In the rows, 128 means zero.
Each row is followed by its class.
[ 61 140 134 172  83 118 157 125  97 173 157 114 118 156 112 133 167 135
  66 110 154 166 133 170 125 100 147 122 149 104 105 121 128 163 177 128
  66 142 116  91 151 148 116 153  90 135 121 125 121 193] -> F
[ 85  97 125 128 128 115  68 148 152 187 179  75 178 191 104 157 147 128
  98 159 123 104 174 134 168 139 107  79 124  98  51 169 104 122 128  92
 117 128  67 126 138 123 128  86 114  69 117 114 137  74] -> D
[144 129 123  93 138  79 136 106  92 168 121 117  98  78 110  97 113 113
 148  69 113  82 122 129  82 123  97 109 134 131 119 123 190 155  72 139
 123  73  50 101 147 134 104 195 105 207  94 129 142 184] -> R
[ 58 134 138 162  87 118 148 126  90 163 141 130 125 160 104 134 166 144
  77 104 168 158 148 168 124  94 149 129 159 111 112 114 116 161 156 135
  72 121 108 100 160 137 125 151 101 154 127 116 144 177] -> R
[ 77 119 146 127 152  51 110 154 157 173 187 101 110 151 106 154 131 118
 109 109 158 161 131 144 137 126 161 130 100 154  80 141 132 128 171 163
 138 119 160 134 201 137  84  91  99 166 139 103 156 147] -> L
[ 92 106 137 129 147 121  94 135 164 193 177  76 152 206 105 158 140 129
 108 163 107 102 181 139 159 143 113  81 121 106  54 166 116 115 139  98
 114 114  74 116 148 130 105 100 134 104 120 120 120 108] -> R
[101 108 135 109 153  75 103 172 162 156 177 116 125 155 120 163 120 136
 129 136 156 161 134 150 135 126 176 116 103 150  80 136 132 110 153 148
 146 130 168 131 178 138  83 105 122 145 150  97 135 145] -> A
[ 82 108 145 124 141 129  93 117 154 188 168  85 153 202 106 145 136 127
 112 162 112  90 187 131 163 133 104  76 121 103  72 161 105 113 160  99
 110 114  90 120 150 134 106  95 137  82 125 115 122  90] -> R
[ 42 135 138 163  87 132 161 111  87 173 151 114 125 156 109 125 174 142
  79 112 155 156 138 176 128  99 142 122 168 106 106 112 120 168 165 123
  67 127 113  92 149 137 132 159  99 142 126 127 131 189] -> R
[ 89 118 132 137 125 109  75 138 154 187 179  74 172 191 105 146 153 124
  88 158 125  96 179 122 169 134 104  89 113 100  74 170  93 123 139 112
 113 133  66 124 146 119 118  77 107  61 107 119 141  83] -> Y
[ 86 140 130 109 158 134 148 107 187 165 135 130  91 112 147 122 146 117
 136 146 113 118 161 116 180 102 136 122 176 110 112 161 143 134 201 108
 119 159 150  87  97 152  95 109 112  84  72 167  91 103] -> W
[ 87 102 127 104 160  69 113 163 149 179 189 101 128 155 106 160 123 129
 127 130 146 170 128 161 141 122 186 123 115 153  59 156 127 121 149 145
 140 129 166 130 174 132  93 111 121 144 130  95 151 147] -> K
[ 99 136 119 133 148 128 146 133 181 155 136 147 114 125 152 147 136 113
 123 157 126 125 155 102 173 121 133 117 159 111 120 148 119 141 219 104
 126 155 172  86  93 165  72 103 117  87  70 171  82 107] -> D
[ 82 119 141 113 146  76 114 168 153 166 205 104 123 150 116 150 111 118
 113 119 154 164 105 159 134 119 158 118 100 159  89 145 121 121 164 170
 138 152 170 141 192 149  76 104 117 155 138  98 145 162] -> F
[ 73 117 143 113 157  77 109 163 152 185 184 103 124 148 108 155 121 106
 115 109 155 153 120 171 152 114 167 102 101 164  70 143 104 134 160 156
 137 140 159 135 198 140  79 108 107 139 134  87 137 155] -> G
[ 87 110 136 133 125 110  78 146 151 180 172  81 165 187 100 154 154 122
  85 150 122  98 173 130 163 126 111  77 123  97  62 165  97 119 132 102
 115 137  56 128 150 122 123  81 111  68 123 114 140  86] -> G
[ 53 140 135 170  89 115 150 111  89 177 148 110 106 150 116 118 178 133
  75 102 152 153 145 166 128 100 145 131 155 103 107 112 127 158 174 142
  73 128 100  99 156 141 121 158  86 144 120 120 127 185] -> L
[ 85 147 133 111 159 127 162 103 180 168 144 139  96 104 143 137 131 127
 124 142 106 125 180  96 168 111 127 134 148 109 104 160 131 147 210 106
 114 138 153  98  94 162  89 107 104  84  83 163  86 113] -> Q
[141 127 123  97 138  77 141  97  78 187 124  94  90  90 112 116 124 118
 137  74  94  93 137 116  92 134 102 115 125 126  75 144 178 156  50 124
 118  84  60 108 127 121 121 185  88 187  97 130 143 179] -> R
[107 155 128 136 173 117 157 116 185 165 141 130  97 130 149 142 148 120
 122 154 112 123 166  93 168 123 137 122 141 114 118 159 125 131 226 106
 121 154 166  77 103 166  66 109 107  91  73 167  79 131] -> Q
[ 53 146 132 171  87 125 155  98  98 177 148 130 103 148 116 124 164 134
  79 107 154 160 158 147 119  91 149 121 164  99 110 114 115 169 188 123
  87 133 118  94 148 146 126 149  99 124 130 106 117 176] -> H
[ 86 148 135 122 150 132 168  99 177 182 140 142  94 105 141 137 138 121
 113 147 100 119 173  97 166 115 134 135 146 108  82 165 133 145 195  98
 103 147 165  89  94 163  86 111  94  77  82 170  84 123] -> F
[135 124 126 101 144  84 130 101  88 176 129  91  89  78 118  99 113 124
 143  81  99  96 149 113  96 127  91 102 118 126  97 148 167 155  76 121
 112  87  42 115 128 135 105 178  84 168  96  99 130 175] -> Q
[ 79 132 127 170  80 103 143 130 104 149 138 135 121 148 113 138 167 138
  81 117 159 168 144 152 118 103 157 134 155 110 120 106 120 156 165 138
  85 118 109 106 157 139 134 126 103 141 138 128 138 170] -> L
[ 73 131 144 118 150  68  87 156 164 175 195 103 110 163 110 142 119 109
 103 118 166 145 136 152 144 118 166 117 111 151  88 157 135 122 180 159
 141 137 147 127 193 144  63  99  94 159 139 102 153 151] -> H
[111 149 112 127 159 116 147 135 186 157 137 154 103 126 147 140 147 112
 115 166 120 124 163 112 171 116 144 123 160 115 124 152 135 133 217 102
 128 138 174  79 103 169  62 116 114  96  69 179  92 124] -> H
[ 60 138 121 156  82 125 145 113 105 172 149 111 112 159 125 126 163 130
  82 111 158 161 156 149 136  90 129 115 159  93 109 123 114 167 191 133
  89 152 113 101 137 156 119 133  97  98 136 113 116 169] -> D
[ 74 136 133 158  88 120 145 129 100 146 129 140 128 159 111 129 171 149
  85 119 167 159 144 164 127  95 154 130 164 113 120 109 125 150 169 139
  84 119 122 102 160 141 126 137 112 144 131 121 146 171] -> R
[133 133 127 103 129  77 122  91  88 172 134  92  72  85 127 108 106 124
 134  92  84  82 159 104  88 134  88 109 105 122  98 143 181 156  70 119
 118  99  29 113 118 131 101 182  81 166 118 118 132 181] -> A
[ 89 146 132 128 145 118 155 114 185 159 151 140  94 112 142 133 143 123
 115 145 104 125 165  97 165 128 131 120 158 102 111 149 140 142 194 109
 126 151 136  89  95 153  87 103 102  86  82 192  94 105] -> W
[ 58 144 117 148  83 128 143 121  99 180 150 110 113 158 117 129 175 134
  76 116 162 155 170 172 142  88 134 117 160  94 113 121 120 168 174 130
  89 147  85  88 132 146 121 153  89 119 118 114 135 173] -> H
[ 82 156 133 121 158 120 162  92 173 182 144 134  81 103 144 132 135 116
 113 144  97 113 187  96 168 115 137 140 148 107  90 165 138 152 196 101
 115 137 151  93  87 157  88 130  89  91  80 173  94 123] -> H
[159 128 120  96 151  90 151 104  79 181 114  90  87  76 116  89 124 116
 139  87  95  86 129 112  91 128  97 101 109 134  80 149 185 147  57 127
 113  82  57 110 132 141 111 187 103 185  88 104 141 189] -> F
[126 111 116  90 137  83 133  96  77 179 123  90  87  85 114 101 113 102
 142  68 107  87 124 130  96 129 104  99 136 133  92 136 183 154  64 123
 114  90  47 104 141 130 113 201  98 189  91 103 142 190] -> D
[103 112 139 125 148 118  84 120 163 182 163  71 156 190 107 152 151 130
 115 155 108  99 190 129 160 138 107  82 121 103  63 165 113 107 152  93
 109 122  65 127 147 134 125  92 127  72 116 108 126  97] -> Q
[ 50 153 130 176  81 104 171 108  96 169 138 136 107 145 116 126 160 133
  84 100 155 170 140 154 123  85 152 120 165 104 114 116 105 169 191 134
  90 137 127 101 163 151 136 143 108 123 139 110 115 179] -> G
[ 96 110 138 138 121 106  88 143 155 184 178  76 163 183  99 155 151 134
  94 164 118 106 172 132 162 144 112  85 112 100  56 157 107 127 132  93
 121 140  69 115 146 109 121  91 105  73 124 124 134  79] -> W
[145 134 112  92 139  80 151  99  73 179 121  92  76  65 122  96 124 128
 143  83  97  88 132 117  94 137 100 114 111 134  94 135 189 158  60 133
 120  78  52 106 130 130 117 189 100 176  93 113 142 181] -> U
[149 128 116  90 130  65 139 102  89 168 114 106  93  69 110  92 101 112
 143  74 116  86 125 127  83 129 108 117 120 137 120 120 192 160  70 143
 124  78  54 101 154 128 106 192 109 192  99 124 146 195] -> Y
[ 78 115 141 127 148  82 107 162 155 175 205 114 128 149 123 160 107 116
 116 128 163 158 116 169 142 127 173 110  96 169  99 135 109 131 177 160
 134 134 160 132 189 136  69 103 115 157 137  99 134 151] -> U
[ 43 147 135 166  91 114 170 100  93 176 147 128 106 159 116 128 163 135
  89 109 147 169 150 162 123  93 145 120 168 108 109 118 124 162 187 127
  80 132 128  92 155 154 118 153 105 142 133 115 118 197] -> R
[ 68 125 145 113 150  64  93 151 157 170 185 102 118 152 105 143 125 122
 107 107 162 154 126 145 140 116 169 120 115 149  76 163 123 122 159 157
 138 138 151 131 190 138  86  85  93 148 140 112 153 147] -> K
[ 42 137 132 178  89 119 161 111  91 176 148 127 120 148 117 121 168 132
  76  98 164 166 142 164 132  91 143 114 169 105 118 114 105 167 186 129
  73 137 120 102 159 147 133 157 101 127 122 109 118 171] -> D
[ 80 139 137 120 148 120 156 105 177 177 140 131  87 101 143 143 119 110
 113 138 110 113 181  91 167 112 130 132 151 107  94 159 134 157 201 104
 104 153 151  92  92 164  72 122  95  91  86 159  86 124] -> D
[101 107 134 125 137 122  92 139 162 189 172  80 159 197 105 153 147 128
 107 155 111 105 168 142 162 139 111  87 114 104  50 163 119 107 135 103
 115 127  74 120 150 135 121 101 128  89 110 122 127  93] -> F
[ 57 142 132 156  85 122 155 111  91 178 147 112 119 147 114 127 175 137
  69 104 160 157 148 173 135 100 141 128 156 105 114 114 129 165 176 137
  73 143 106  97 149 135 115 160  86 130 117 117 130 195] -> Y
[141 129 109  93 141  79 138 100  78 169 122 109  90  83 120  92 111 114
 144  72 113  84 123 124  88 128 117 118 124 125 110 134 189 155  66 146
 126  74  48  96 133 129 113 200  99 186  97 121 141 185] -> A
[ 91 128 132 122 137  59  99 174 153 146 204 109 116 162 124 153 116 124
 119 141 159 166 110 143 136 125 168 125 102 155 109 132 118 126 183 167
 155 151 180 130 189 145  78 102 122 159 151 110 151 160] -> H
[ 99 118 137 118 140  42 108 166 154 147 197 106 116 156 124 169 109 132
 120 137 143 167 128 146 126 129 171 137  91 153  93 129 137 120 165 158
 149 148 164 138 184 144  83 109 124 152 160 113 155 163] -> A
[102 125 138 122 144  76  99 176 162 154 184 129 132 145 123 152 105 126
 133 133 168 155 118 157 137 121 170 111  94 171 102 127 110 126 163 170
 150 132 164 132 187 140  71 105 114 166 154 104 133 150] -> A
[ 61 126 126 157  91 113 149 128  93 173 139 125 120 149 112 131 166 139
  87 107 163 168 153 169 126  90 158 127 163 106 106 119 123 157 162 143
  82 117 108 103 156 136 133 146 101 146 126 101 134 169] -> L
[ 75 133 129 157  84 124 143 129  96 148 139 142 141 158 109 135 169 151
  84 119 167 160 145 169 122  93 146 125 169 117 122 113 118 156 167 129
  85 121 113 104 154 138 127 133 115 150 128 119 151 169] -> R
[151 129 111  86 154  93 148  92  69 184 107  85  80  74 123  86 118 119
 149  87  98  81 138 111  98 138 100  99 113 134 102 146 178 149  56 133
 119  81  63 105 126 127 103 193 107 176  86 100 129 201] -> Y
[ 48 139 140 177  86 129 150 108  93 172 137 118 118 146 110 119 167 138
  72 107 160 155 141 171 128  98 152 122 160 103 110 113 114 164 175 124
  70 136 106  95 150 138 123 156  86 129 124 123 113 182] -> K
[ 78 130 119 112 151 125 144 105 174 172 138 121  97 115 146 130 136 110
 129 139 114 121 156 118 176 107 133 121 177 110 103 162 138 146 195 103
 109 149 156  87 105 163 100 116 111  81  75 157  87 127] -> D
[ 55 150 127 176  84 121 160 103  96 174 153 130 109 151 119 121 174 134
  77 113 152 169 150 149 124  87 145 123 169  98 106 122 109 174 185 123
  87 137 114  95 147 147 140 147  93 129 133 110 121 181] -> H
[ 85 115 128 108 150  70 111 166 158 161 210 103 128 154 123 161 122 126
 126 126 150 170 107 169 137 125 172 120 106 161  89 142 128 123 161 159
 148 138 160 135 185 144  94 102 127 153 143 112 153 156] -> U
[100 121 139 122 147  71  97 180 163 154 180 127 134 148 115 160 115 108
 127 128 161 158 113 159 142 119 166  98 103 174 103 130 103 129 168 159
 149 140 161 136 192 142  81  96 121 150 144 102 139 146] -> G
[ 55 134 129 161  92 141 148 128 102 178 150 113 123 167 116 123 172 135
  83 105 171 163 158 171 133  87 135 112 161  96 124 124 109 166 188 131
  76 134  91  94 148 148 112 139  96 127 119 102 129 169] -> Q
[ 67 134 125 157  95 143 154 122 103 177 147 108 110 167 122 131 170 137
  84 112 159 167 161 162 136  93 138 116 159  98 114 123 111 163 186 136
  82 141  97  96 133 147 115 141 100 119 123 105 117 175] -> Q
[ 91 108 132 131 136 116  77 133 159 188 174  81 156 194 108 147 153 123
 111 144 118  97 164 129 167 142 106  81 122 106  58 151 107 121 146 105
 117 125  73 115 158 128 123  99 124  81 113 121 121  89] -> D
[ 96 114 128 101 151  64 106 169 154 173 190 104 124 157 115 161 119 128
 119 129 155 161 135 153 143 132 169 123  93 151  89 142 134 119 155 159
 142 136 164 128 180 129  78 111 120 150 133 104 143 156] -> Y
[ 90 146 125 139 156 118 151 120 181 170 149 144 106 119 148 135 148 114
 122 156 116 128 159  97 165 114 135 122 146 113 117 150 117 136 218 109
 122 138 178  83 102 159  71  98 104  97  86 170  81 114] -> L
[ 76 106 142 140 121 116  96 125 162 192 182  74 140 190 117 161 121 111
 110 153 116 110 190 146 166 143 116  87 107 106  80 142 114 122 152 116
 118 132  63 124 147 128 118  99 129  78 119 108 122  83] -> U
[ 70 125 149 109 152  84  97 148 158 192 194 101 122 143 116 142 116 104
 118 108 164 147 124 161 149 121 156 107  99 167  83 144 112 131 165 162
 131 153 153 134 195 136  73  97  91 150 132  95 130 164] -> Y
[ 80 125 153 121 151  64  97 154 162 159 184 109 115 166 109 153 125 116
 110 114 162 147 125 143 138 118 150 117 118 153 102 146 130 121 178 160
 132 131 165 129 203 142  64  90 106 161 139 112 151 156] -> R
[137 118 116  92 141  87 144 107  84 174 127 100  84  79 114  85 115 107
 142  77 112  91 118 139  87 126 112  96 141 132 109 131 187 157  68 133
 119  84  47  95 142 125 100 205 108 196  87 117 138 191] -> W
[ 53 139 143 173  93 125 165 110  89 173 142 113 120 153 109 124 173 136
  70 108 156 152 138 178 127  98 151 126 167 108 108 112 127 159 168 132
  63 127 115 101 161 137 119 163  94 140 118 123 126 198] -> R
[ 87 104 130 131 137 117  80 154 152 184 177  61 175 201 102 150 148 125
  96 154 135 106 178 137 165 131 111  81 126  97  67 170  92 118 138 111
 113 126  65 122 148 132 119  87 119  76 103 108 139  87] -> Q
[132 128 125  98 135  82 116 104  90 187 134  93  68  90 124 100 103 107
 140  94 101  83 153 106 100 131 102  98 117 123  97 143 179 158  88 129
 122  92  49 104 124 134  88 181  84 179 100 113 129 174] -> H
[ 72 142 132 115 149 130 144 113 176 171 149 134 105 111 143 115 134 107
 121 135 118 119 153 116 168  96 122 121 167 113 113 169 133 140 196 111
 106 159 150  89 103 170  95 103 101  84  69 166  98 110] -> F
[ 68 142 129 178  87 121 166 115  94 174 147 134 121 150 117 131 167 143
  70 108 154 166 145 160 118  91 145 132 154  99 117 121 118 168 176 133
  78 135 114 101 156 145 130 148 106 130 119 115 127 173] -> F
[142 134 118 104 131  84 140 101  74 194 129 102  90  77 120 111 130 125
 131  76 105  91 137 123  92 137  99 109 110 130  91 135 175 165  65 122
 117  89  47 101 131 113 121 184  83 171  95 122 135 164] -> U
[ 79 156 138 130 148 124 151 103 184 178 146 133  86 123 149 128 141 109
 119 140 113 118 164  83 172 119 125 126 143 111 113 153 116 142 218 110
 120 166 173  76 101 163  64 104  96  84  86 170  80 122] -> Y
[ 83 145 129 106 156 116 167  97 171 182 141 132  79 106 143 142 128 110
 117 135  91 114 176 102 169 110 134 128 154 104  87 167 134 147 199 104
 117 151 150  96  89 162  86 124 106  74  88 166  85 126] -> G
[ 56 138 126 161  92 117 166 111  88 183 141 128 115 145 113 128 170 129
  83  98 148 165 143 172 126  84 157 114 169 107  97 119 113 168 164 128
  82 131 106 100 159 142 141 159 111 129 133  99 125 186] -> G
[ 84 137 121 159  87 119 148 135 101 149 126 146 126 146 118 138 171 153
  89 117 169 162 141 169 129 102 166 131 150 118 121 101 125 155 166 142
  90 108 121  98 162 139 128 142 117 134 126 119 136 162] -> U
[ 76 144 127 105 146 134 162  94 177 182 141 130  89 106 144 138 123 118
 108 135 110 120 186 101 173 116 127 136 144 102  99 164 130 156 198 111
 113 145 153  89  81 158  76 110  92  75  81 171  77 128] -> Y
[ 51 130 129 168  86 119 156 114  95 175 153 108 112 147 118 140 180 141
  66 107 154 166 142 182 131  99 150 126 167 104 105 109 129 167 167 131
  75 137  92  96 148 142 134 159  97 127 121 120 131 184] -> U
[ 95 149 118 123 142 118 164 117 170 169 158 146 107 101 146 134 138 129
 125 142 109 126 149 114 160 123 128 122 151 117 118 144 124 153 197 111
 122 141 148  82 104 158  92 111 112  81  87 177  93 115] -> U
[ 93 103 148 123 129 130  88 134 162 179 159  84 148 188 105 149 131 125
  96 157 119  94 186 129 157 134 105  86 114  97  76 163 125 113 156 106
 108 122  88 128 151 137 102  88 131  75 120 108 133  79] -> F
[ 88 118 143 119 154  80  97 173 158 167 189 112 141 154 113 154 118 123
 127 134 164 155 119 167 142 114 157 100 117 175  91 141 105 126 159 158
 138 134 170 130 187 141  75 103 111 166 134 106 136 155] -> R
[ 88 112 138 127 144 136  91 127 159 186 158  79 160 201 108 149 149 130
 116 169 115  94 184 137 175 134 103  71 127 106  64 170 101 109 148  96
 113 116  92 116 144 134 107  93 128  84 115 108 117  96] -> R
[ 47 132 121 159  88 122 143 112  87 174 146 109 119 153 116 118 169 137
  70 105 159 154 147 172 134 101 144 126 168 102 100 113 126 165 168 134
  71 125 107  99 146 146 123 166  97 117 119 129 125 186] -> D
[135 125 131  94 128  87 119 100  93 179 126  93  83  80 120 101 106 117
 145  93  97  89 149 105  97 123  99 100 120 126  83 148 170 152  77 117
 117 105  51 111 122 131 100 170  80 174 108 108 126 174] -> K
[ 94 153 120 130 166 134 155 127 179 161 139 148 109 131 150 133 144 120
 126 151 123 127 161  97 168 117 140 120 154 113 127 158 112 132 221 114
 127 145 176  80  98 166  68 103 118  87  70 167  82 111] -> Q
[107 111 132 115 142  59 109 174 160 141 196 114 126 144 127 154 114 127
 135 139 148 169 104 150 131 123 170 119 105 157 108 132 124 114 174 170
 147 126 185 143 195 143  87  96 134 174 154 103 143 162] -> L
[ 82  98 140 123 126 112  88 127 166 193 176  54 151 188 111 152 118 107
 111 153 114 109 199 154 169 132 106  76 111 104  83 152 121 114 140 111
 118 145  58 126 148 129 121 101 132  80 114  98 126  97] -> Y
[ 46 141 141 163  90 130 144 109  92 169 138 120 116 142 109 124 172 139
  74 104 156 156 151 165 133  97 151 126 161 109 108 115 124 158 173 132
  78 147 102 100 140 140 126 149  80 120 119 123 127 169] -> K
[ 76 142 138 116 148 126 164  89 179 169 126 138  84 100 149 133 117 118
 123 140 107 114 185 102 169 115 136 131 154 103  99 155 140 144 195 103
 114 141 151  89  90 166  90 116  97  84  97 170  79 119] -> A
[ 91  98 143 126 140 133  97 131 157 184 161  82 154 191 107 149 139 125
  99 157 114 101 178 136 160 133 113  78 118  96  65 165 119 106 149  95
 104 124  88 122 147 141 108  99 135  79 115 106 124  91] -> F
[ 78 149 140 110 153 120 164  94 181 175 141 130  87 106 144 136 126 118
 119 134 104 119 187  94 167 109 131 138 149 100  93 162 139 143 213 102
 107 149 147  92  94 168  84 112  96  88  86 165  89 123] -> Q
[ 47 135 136 169  87 119 156 110  91 178 146 111 107 146 115 128 174 138
  74 108 153 161 152 166 126 100 147 124 160 104 106 108 125 164 178 135
  71 130 108  94 149 138 121 152  90 142 128 121 121 189] -> L
[ 98 110 134 129 136 122  87 122 171 193 166  84 148 195 111 151 147 129
 114 162 104 103 179 139 165 141 129  87 125  98  45 168 109 113 150  93
 117 127  68 115 144 123 123  97 124  86 121 122 114  97] -> K
[127 128 129  92 127  71 129 101  94 175 142  88  67  78 124  99 106 113
 146  90  91  97 148 115  95 129  86 102 120 123  98 137 186 168  83 125
 119 112  34 106 114 130  98 188  88 172 110 118 135 177] -> W
[ 55 138 128 157  84 120 144 113  92 164 144 128 120 158 116 129 164 145
  81 110 157 159 156 161 125  98 160 128 156 107  99 119 120 152 159 130
  83 129 105 102 146 142 137 140 101 124 141 116 138 169] -> A
[ 92 111 127 110 159  72 115 162 157 172 192 105 116 156 122 169 123 126
 127 137 148 164 132 155 140 136 183 122 106 158  76 146 137 114 156 150
 141 127 166 129 173 134  84 110 126 145 132 101 141 151] -> U
[111 112 126 117 138  50 103 186 153 136 191 111 131 151 120 165 115 130
 123 137 156 166 105 149 134 132 170 132 101 159  99 126 127 129 168 169
 148 135 186 141 196 147  85 115 135 156 144 108 154 161] -> D
[144 130 109  93 137  78 132 117  72 195 145  97  99  87 113 107 126 110
 132  79 102  98 135 132 100 135 108 104 119 126  78 145 177 159  60 122
 120  88  49 105 118 119 116 196  76 177  86 123 146 170] -> H
[ 94  98 125 114 146  68 101 176 160 160 194 106 130 158 114 169 122 125
 122 129 155 171 123 156 139 132 165 115 110 153  88 136 122 131 157 147
 143 126 179 131 181 134  94 111 127 138 142 104 145 139] -> D
[131 116 121 101 144  81 141  95  68 192 130  89  88  76 113  88 118 108
 139  63 111  86 129 123  81 123 110 103 126 127 103 137 175 154  65 135
 111  81  50  97 142 124 114 192  92 198  89 101 138 185] -> L
[ 99 149 116 126 156 127 144 130 182 167 144 145 106 123 147 131 148 114
 116 163 119 122 155 111 176 107 134 115 156 112 116 156 120 139 207  98
 125 148 161  78 101 159  76 109 108  93  76 170  85 116] -> H
